Below is a small trained network, with its code and all its weights. Each question gives an input and a class and asks what happens when units are switched off, that is, made to give their printed mean instead of their output.

import numpy as np


def w(rows, s, z=0):
    codes = np.array(rows[::2]) - 128.0
    scale = np.full(codes.shape[1], s)
    scale[-1] = z or s
    return codes * scale


def f(y):
    return np.maximum(y, 0)


def log_softmax(a):
    a = a - a.max(-1, keepdims=True)
    return a - np.log(np.exp(a).sum(-1, keepdims=True))


def net(x, mask):
    res = np.array(x, float).reshape(1, 4) / 4 @ E
    y = f(res @ A[0][:, :-1].T + A[0][:, -1])
    res = res + np.where(mask, y, B[0][:, -1]) @ B[0][:, :-1]
    return log_softmax(res[-1] @ U[:, :-1].T + U[:, -1])


A, B = {}, {}
E = w([
[172,91,87,252],'x0',
[143,13,157,93],'x1',
[37,129,193,167],'x2',
[129,127,130,129],'x3',
],0.013)
A[0] = w([
[169,30,70,117,201],'neuron 1',
[163,178,222,55,253],'neuron 2',
[122,57,147,98,215],'neuron 3',
[124,247,102,89,214],'neuron 4',
[52,158,198,118,131],'neuron 5',
[44,164,135,89,180],'neuron 6',
[126,209,63,152,186],'neuron 7',
[169,116,55,162,205],'neuron 8',
[35,105,164,89,152],'neuron 9',
[215,154,92,77,245],'neuron 10',
[137,142,150,61,179],'neuron 11',
[85,61,176,150,139],'neuron 12',
[53,102,101,247,203],'neuron 13',
[151,117,88,15,176],'neuron 14',
[109,198,126,174,182],'neuron 15',
[177,125,102,122,160],'neuron 16',
[125,58,241,73,187],'neuron 17',
[49,153,147,173,185],'neuron 18',
[190,231,7,167,251],'neuron 19',
[72,207,135,166,199],'neuron 20',
],0.013,0.0048)
B[0] = w([
[87,117,48,160,209],'neuron 1',
[78,141,180,124,202],'neuron 2',
[44,119,114,187,186],'neuron 3',
[44,144,141,39,214],'neuron 4',
[165,112,174,129,194],'neuron 5',
[103,106,178,92,190],'neuron 6',
[135,196,143,118,199],'neuron 7',
[129,133,91,79,198],'neuron 8',
[138,99,170,154,191],'neuron 9',
[70,190,93,136,203],'neuron 10',
[50,148,157,175,175],'neuron 11',
[179,81,130,144,183],'neuron 12',
[224,129,135,161,225],'neuron 13',
[1,167,144,172,196],'neuron 14',
[175,174,155,120,190],'neuron 15',
[69,112,78,121,167],'neuron 16',
[91,90,117,198,206],'neuron 17',
[210,129,166,108,193],'neuron 18',
[147,181,106,87,249],'neuron 19',
[188,142,189,99,202],'neuron 20',
],0.011,0.018)
U = w([
[103,144,124,43,253],'0',
[172,194,66,113,18],'1',
[107,175,114,207,53],'2',
[133,43,4,84,80],'3',
[152,113,197,61,84],'4',
[207,156,146,121,179],'5',
[127,41,166,139,2],'6',
[178,76,109,192,252],'7',
],0.013,0.0031)

Each question gives the input, the list of numbers given to net, and the class t.
The units are the neurons (one row each of A and B). Each row of codes is followed by its name. A weight is (code - 128) times the scale printed after its matrix; where a second scale follows, it is the last column's (A, B and U).
mask holds one flag per neuron, in row order. A switched-off neuron (its flag False) gives its mean, the last column of its row in B, instead of its output. The means were averaged over made-up inputs and are rounded, as every weight is.
A unit's drop is (log p(t) with every unit on - log p(t) with that unit switched off) / (log p(t) with every unit on - log p(t) with every unit switched off).
The circuit of an input: a set's keep is (log p(t) with only the set's units on - log p(t) with every unit switched off) / (log p(t) with every unit on - log p(t) with every unit switched off). Starting from the 12 units with the biggest drops (on a tie, the unit counted first), units are removed one at a time, each time the one whose removal leaves the highest keep (on an exact tie, the one counted first), for as long as the keep stays at least 0.8.
circuit, biggest first: the units of the circuit, biggest drop first
unit that matters most: the unit with the biggest drop
top k neurons: the k neurons with the biggest drops, biggest first
drop of u: that unit's drop, to one decimal
input [-1,-8,1,1], class 4: circuit, biggest first	neuron 20; neuron 1
input [-6,1,-3,2], class 2: circuit, biggest first	neuron 14; neuron 11
input [3,1,7,4], class 7: unit that matters most	neuron 19
input [0,5,-8,7], class 2: top 2 neurons	neuron 14; neuron 10
input [8,7,0,1], class 3: top 2 neurons	neuron 1; neuron 8
input [-7,1,1,2], class 6: top 2 neurons	neuron 17; neuron 19
input [-3,1,6,-4], class 6: top 2 neurons	neuron 17; neuron 19
input [4,1,-8,8], class 3: top 2 neurons	neuron 1; neuron 16
input [-2,2,-6,-6], class 2: drop of neuron 14	0.1
input [-8,2,5,-5], class 6: drop of neuron 17	0.2
input [-3,0,2,-7], class 4: drop of neuron 15	-0.1
input [5,0,-3,8], class 1: top 2 neurons	neuron 19; neuron 17
